Here is a tiny trained network, its code and every weight. The questions are about switching its units off for an input and a class, where a switched-off unit gives its printed mean instead of its output.

import numpy as np


def w(rows, s, z=0):
    codes = np.array(rows[::2]) - 128.0
    scale = np.full(codes.shape[1], s)
    scale[-1] = z or s
    return codes * scale


def norm(h):
    return h / np.sqrt((h * h).mean(-1, keepdims=True) + 1e-5)


def f(y):
    return y / 2 * (1 + np.tanh(0.7978845608 * (y + 0.044715 * y**3)))


def log_softmax(a):
    a = a - a.max(-1, keepdims=True)
    return a - np.log(np.exp(a).sum(-1, keepdims=True))


def net(x, mask):
    res = np.array(x, float).reshape(1, 6) / 4 @ E
    u = 0
    for l in range(2):
        y = f(norm(res) @ A[l][:, :-1].T + A[l][:, -1])
        res = res + np.where(mask[u : u + 7], y, B[l][:, -1]) @ B[l][:, :-1]
        u += 7
    return log_softmax(norm(res)[-1] @ U[:, :-1].T + U[:, -1])


A, B = {}, {}
E = w([
[117,75,121,166,94,154,146,126,197],'x0',
[149,57,156,160,117,42,52,163,96],'x1',
[168,110,53,114,82,100,254,152,100],'x2',
[202,139,158,154,92,162,130,129,102],'x3',
[211,120,180,114,179,68,196,77,195],'x4',
[179,120,52,76,174,125,98,188,78],'x5',
],0.0076)
A[0] = w([
[6,117,130,140,101,91,188,126,152,136],'L0N1',
[95,186,169,147,150,172,57,119,127,67],'L0N2',
[131,120,146,124,156,96,99,85,103,85],'L0N3',
[108,163,185,120,179,121,145,64,205,88],'L0N4',
[125,98,185,145,105,145,95,94,160,25],'L0N5',
[63,148,128,95,149,157,101,122,137,159],'L0N6',
[106,123,125,144,139,125,63,113,138,3],'L0N7',
],0.015,0.0027)
B[0] = w([
[55,6,154,139,91,59,146,2,108,225],'L0N1',
[73,69,122,89,182,201,127,16,180,234],'L0N2',
[137,133,199,110,138,114,139,164,95,160],'L0N3',
[95,202,106,231,165,219,107,145,85,254],'L0N4',
[136,126,109,230,167,163,53,102,122,195],'L0N5',
[107,152,147,196,111,216,133,104,126,204],'L0N6',
[121,117,173,95,71,76,208,185,85,172],'L0N7',
],0.0095,0.0084)
A[1] = w([
[138,143,235,228,152,2,65,176,219,96],'L1N1',
[209,140,110,94,183,135,207,233,49,252],'L1N2',
[216,178,50,241,172,126,231,93,95,127],'L1N3',
[196,31,179,100,118,111,225,53,225,50],'L1N4',
[169,106,238,82,204,107,65,150,84,92],'L1N5',
[55,151,179,151,84,61,230,98,165,111],'L1N6',
[243,105,144,225,168,141,182,172,243,37],'L1N7',
],0.0095,0.0033)
B[1] = w([
[167,191,64,109,153,189,132,169,132,172],'L1N1',
[97,247,171,111,173,157,143,109,212,245],'L1N2',
[132,60,113,44,72,38,113,164,139,254],'L1N3',
[97,45,207,101,24,73,123,97,65,192],'L1N4',
[140,78,108,98,43,39,189,120,145,176],'L1N5',
[121,70,142,28,117,96,77,146,99,193],'L1N6',
[160,31,136,151,142,128,141,101,47,174],'L1N7',
],0.012,0.0074)
U = w([
[67,138,102,194,147,210,86,77,115,128],'0',
[107,65,143,80,67,59,144,86,105,168],'1',
[170,230,104,72,133,93,157,175,173,206],'2',
[245,133,82,174,134,113,123,177,110,1],'3',
],0.013,0.0037)

Each question gives the input, the list of numbers given to net, and the class t.
The units are the neurons (one row each of A and B). Each row of codes is followed by its name. A weight is (code - 128) times the scale printed after its matrix; where a second scale follows, it is the last column's (A, B and U).
mask holds one flag per neuron, layer by layer. A switched-off neuron (its flag False) gives its mean, the last column of its row in B, instead of its output. The means were averaged over made-up inputs and are rounded, as every weight is.
A unit's drop is (log p(t) with every unit on - log p(t) with that unit switched off) / (log p(t) with every unit on - log p(t) with every unit switched off).
The circuit of an input: a set's keep is (log p(t) with only the set's units on - log p(t) with every unit switched off) / (log p(t) with every unit on - log p(t) with every unit switched off). Starting from the 12 units with the biggest drops (on a tie, the unit counted first), units are removed one at a time, each time the one whose removal leaves the highest keep (on an exact tie, the one counted first), for as long as the keep stays at least 0.8.
units of the circuit, in order: the units of the circuit, biggest drop first
top k neurons: the k neurons with the biggest drops, biggest first
top k neurons in layer l: the k neurons of layer l with the biggest drops, biggest first
drop when u is switched off: that unit's drop, to one decimal
input [-3,5,5,-2,-8,2], class 0: top 3 neurons => L1N3; L1N5; L0N7
input [4,2,-4,8,7,-3], class 3: units of the circuit, in order => L0N2; L1N1
input [4,8,7,-8,-8,8], class 0: units of the circuit, in order => L1N3
input [-1,6,0,7,4,6], class 2: units of the circuit, in order => L0N1; L1N2
input [-7,2,-5,4,-6,6], class 1: top 2 neurons in layer 0 => L0N4; L0N7
input [-5,-8,5,-2,6,5], class 2: top 2 neurons => L0N1; L1N2
input [0,-3,0,-3,1,3], class 2: units of the circuit, in order => L0N1; L0N2
input [4,3,-3,-3,5,-1], class 0: top 2 neurons => L0N4; L0N5
input [3,-5,2,-2,8,5], class 2: top 2 neurons in layer 0 => L0N1; L0N4
input [0,7,3,0,-1,-2], class 3: top 2 neurons => L0N2; L1N1
input [5,4,3,-5,8,-8], class 0: top 3 neurons => L0N4; L0N5; L0N7
input [-1,7,1,-7,4,-6], class 0: top 3 neurons => L0N4; L1N3; L0N5
input [2,3,-2,7,2,-5], class 0: top 2 neurons => L0N5; L0N4
input [5,-6,-3,-4,7,1], class 0: units of the circuit, in order => L0N4
input [5,-5,6,-2,-1,7], class 2: top 3 neurons => L0N1; L0N2; L1N2
input [5,-7,0,7,8,-1], class 3: top 2 neurons => L0N4; L0N1
input [-6,-1,-5,-1,4,2], class 0: top 2 neurons => L0N4; L0N2
input [-4,-6,5,-3,4,2], class 2: top 3 neurons => L0N1; L0N2; L1N2
input [-5,3,-3,2,0,7], class 2: top 2 neurons => L0N1; L1N2
input [-8,-8,3,4,6,2], class 2: units of the circuit, in order => L0N1
input [1,6,-2,-7,6,-7], class 0: drop when L0N4 is switched off => 1.1
input [-2,-4,-3,1,4,2], class 0: drop when L0N4 is switched off => 0.0
input [-8,5,5,4,3,5], class 2: drop when L1N2 is switched off => 0.2
input [-2,6,8,-1,1,8], class 2: drop when L1N2 is switched off => 0.1
